Here is a tiny trained network, its code and every weight. The questions are about switching its units off for an input and a class, where a switched-off unit gives its printed mean instead of its output.

import numpy as np


def w(rows, s, z=0):
    codes = np.array(rows[::2]) - 128.0
    scale = np.full(codes.shape[1], s)
    scale[-1] = z or s
    return codes * scale


def f(y):
    return y / 2 * (1 + np.tanh(0.7978845608 * (y + 0.044715 * y**3)))


def log_softmax(a):
    a = a - a.max(-1, keepdims=True)
    return a - np.log(np.exp(a).sum(-1, keepdims=True))


def net(x, mask):
    res = np.array(x, float).reshape(1, 7) / 4 @ E
    y = f(res @ A[0][:, :-1].T + A[0][:, -1])
    res = res + np.where(mask, y, B[0][:, -1]) @ B[0][:, :-1]
    return log_softmax(res[-1] @ U[:, :-1].T + U[:, -1])


A, B = {}, {}
E = w([
[205,246,110,81,96,104,58,208,32,212,96],'x0',
[22,44,122,201,33,115,168,195,58,241,143],'x1',
[154,232,207,159,72,255,217,187,199,145,226],'x2',
[135,125,128,133,126,127,133,129,131,128,122],'x3',
[127,128,125,120,127,130,124,126,132,131,127],'x4',
[211,133,136,244,43,16,58,57,201,169,189],'x5',
[128,125,129,126,131,124,130,126,126,129,132],'x6',
],0.0049)
A[0] = w([
[4,31,128,218,36,108,152,205,45,222,141,70],'N0',
[230,174,108,66,214,133,76,54,188,14,113,83],'N1',
[107,60,42,101,170,35,61,78,69,117,49,81],'N2',
[19,40,112,193,26,114,155,188,65,220,132,98],'N3',
[163,231,210,149,74,233,234,190,200,151,237,152],'N4',
[113,57,58,107,174,32,47,83,66,113,50,86],'N5',
[49,25,139,169,164,157,193,47,209,57,151,75],'N6',
[212,240,94,60,91,103,65,249,25,211,74,101],'N7',
[51,51,131,164,148,137,192,68,213,58,134,9],'N8',
[56,120,122,33,204,212,181,183,68,103,74,98],'N9',
[208,120,158,243,49,32,45,34,192,158,196,131],'N10',
[15,39,105,200,33,115,159,193,64,218,134,98],'N11',
[57,117,130,42,208,219,177,187,63,92,75,93],'N12',
[198,242,93,72,82,113,58,226,29,205,69,109],'N13',
[19,35,102,186,24,111,157,190,59,214,144,98],'N14',
[113,54,44,96,173,29,67,79,72,120,47,87],'N15',
[23,17,150,162,155,148,205,47,229,31,150,29],'N16',
[43,128,138,35,200,208,188,189,68,84,58,86],'N17',
[172,224,202,152,74,235,216,190,189,144,241,155],'N18',
[129,127,125,133,119,124,132,125,111,111,134,121],'N19',
[43,25,142,161,160,157,199,47,222,59,147,72],'N20',
[229,189,119,63,215,134,72,46,200,18,101,71],'N21',
[113,50,44,104,174,38,56,80,68,118,40,71],'N22',
[46,114,145,22,208,211,183,208,74,82,61,74],'N23',
[199,132,167,236,49,25,60,43,192,152,186,134],'N24',
[237,175,132,72,228,136,73,49,185,27,113,82],'N25',
],0.0039,0.0013)
B[0] = w([
[163,212,174,44,202,149,217,120,177,122,118,219],'N0',
[147,196,155,65,191,144,200,127,160,134,120,210],'N1',
[50,109,186,187,117,194,84,122,129,37,73,202],'N2',
[159,212,160,60,203,143,207,115,172,125,117,209],'N3',
[21,76,205,228,94,218,49,127,118,3,55,254],'N4',
[47,96,182,182,116,201,89,130,131,34,74,203],'N5',
[196,121,132,177,142,98,68,58,41,222,206,203],'N6',
[194,104,140,203,142,100,59,34,30,223,210,224],'N7',
[172,123,128,155,137,117,89,78,68,188,175,178],'N8',
[144,74,52,108,54,66,129,181,173,154,141,204],'N9',
[131,53,22,61,28,48,160,239,208,132,114,233],'N10',
[156,210,166,60,198,149,204,125,166,125,125,210],'N11',
[143,53,52,99,50,54,137,191,177,144,134,205],'N12',
[185,109,130,189,144,114,63,38,39,211,204,217],'N13',
[164,229,172,34,227,166,210,130,180,133,113,210],'N14',
[49,108,185,197,127,206,82,128,135,36,77,205],'N15',
[192,113,124,185,144,104,65,58,39,217,207,216],'N16',
[148,65,47,102,47,51,132,197,174,153,128,209],'N17',
[26,80,198,220,106,212,53,129,115,17,54,248],'N18',
[135,126,132,125,125,134,129,127,133,125,131,127],'N19',
[198,118,131,180,139,91,64,52,37,219,197,207],'N20',
[150,201,170,49,197,146,201,128,173,131,117,215],'N21',
[56,105,188,181,124,200,84,129,125,37,74,205],'N22',
[139,65,45,101,40,50,129,196,174,158,132,214],'N23',
[126,52,28,77,27,42,159,236,209,142,108,226],'N24',
[154,205,170,34,196,153,217,128,175,135,112,211],'N25',
],0.0049,0.0047)
U = w([
[2,99,191,180,106,193,70,135,128,47,66,245],'0',
[142,71,2,96,31,50,150,212,202,143,133,187],'1',
[163,214,168,63,231,143,228,122,178,130,124,6],'2',
[198,115,124,167,139,105,60,56,6,193,218,69],'3',
],0.0086,0.00016)

Each question gives the input, the list of numbers given to net, and the class t.
The units are the neurons (one row each of A and B). Each row of codes is followed by its name. A weight is (code - 128) times the scale printed after its matrix; where a second scale follows, it is the last column's (A, B and U).
mask holds one flag per neuron, in row order. A switched-off neuron (its flag False) gives its mean, the last column of its row in B, instead of its output. The means were averaged over made-up inputs and are rounded, as every weight is.
A unit's drop is (log p(t) with every unit on - log p(t) with that unit switched off) / (log p(t) with every unit on - log p(t) with every unit switched off).
The circuit of an input: a set's keep is (log p(t) with only the set's units on - log p(t) with every unit switched off) / (log p(t) with every unit on - log p(t) with every unit switched off). Starting from the 12 units with the biggest drops (on a tie, the unit counted first), units are removed one at a time, each time the one whose removal leaves the highest keep (on an exact tie, the one counted first), for as long as the keep stays at least 0.8.
circuit, biggest first: the units of the circuit, biggest drop first
top k neurons: the k neurons with the biggest drops, biggest first
drop of u: that unit's drop, to one decimal
input [6,-6,-5,2,2,4,-4], class 2: top 3 neurons => N25, N21, N1
input [0,-7,7,-7,-5,7,4], class 0: circuit, biggest first => N4
input [-4,-5,-3,7,-2,7,5], class 1: top 2 neurons => N10, N24
input [-8,-7,3,0,2,1,4], class 3: top 4 neurons => N16, N20, N6, N8
input [0,6,-4,-8,-4,-5,0], class 2: circuit, biggest first => N14, N0
input [4,-2,-1,1,-3,-1,6], class 3: circuit, biggest first => N7, N13
input [3,3,1,6,3,0,6], class 2: top 4 neurons => N16, N20, N6, N8
input [8,-4,0,1,-2,-5,-6], class 3: top 2 neurons => N7, N13
input [-7,-7,-7,5,-1,-8,-6], class 1: top 4 neurons => N23, N17, N12, N9
input [1,8,0,-7,3,-6,-4], class 2: top 2 neurons => N14, N0
input [-5,-2,-4,-5,2,3,2], class 3: top 2 neurons => N4, N18
input [-6,6,6,5,-1,-7,8], class 1: top 4 neurons => N23, N17, N12, N9
input [-5,-5,2,-3,7,5,7], class 1: top 3 neurons => N10, N24, N14
input [6,6,1,-3,6,-7,-4], class 1: circuit, biggest first => N23
input [-3,-6,7,6,-1,-6,-1], class 0: drop of N18 => 0.6
input [-8,-6,0,-3,4,0,4], class 3: drop of N20 => 0.2
input [5,7,6,3,8,-5,-5], class 2: drop of N18 => -0.1
input [-1,-7,2,-3,1,8,4], class 1: drop of N10 => 1.2
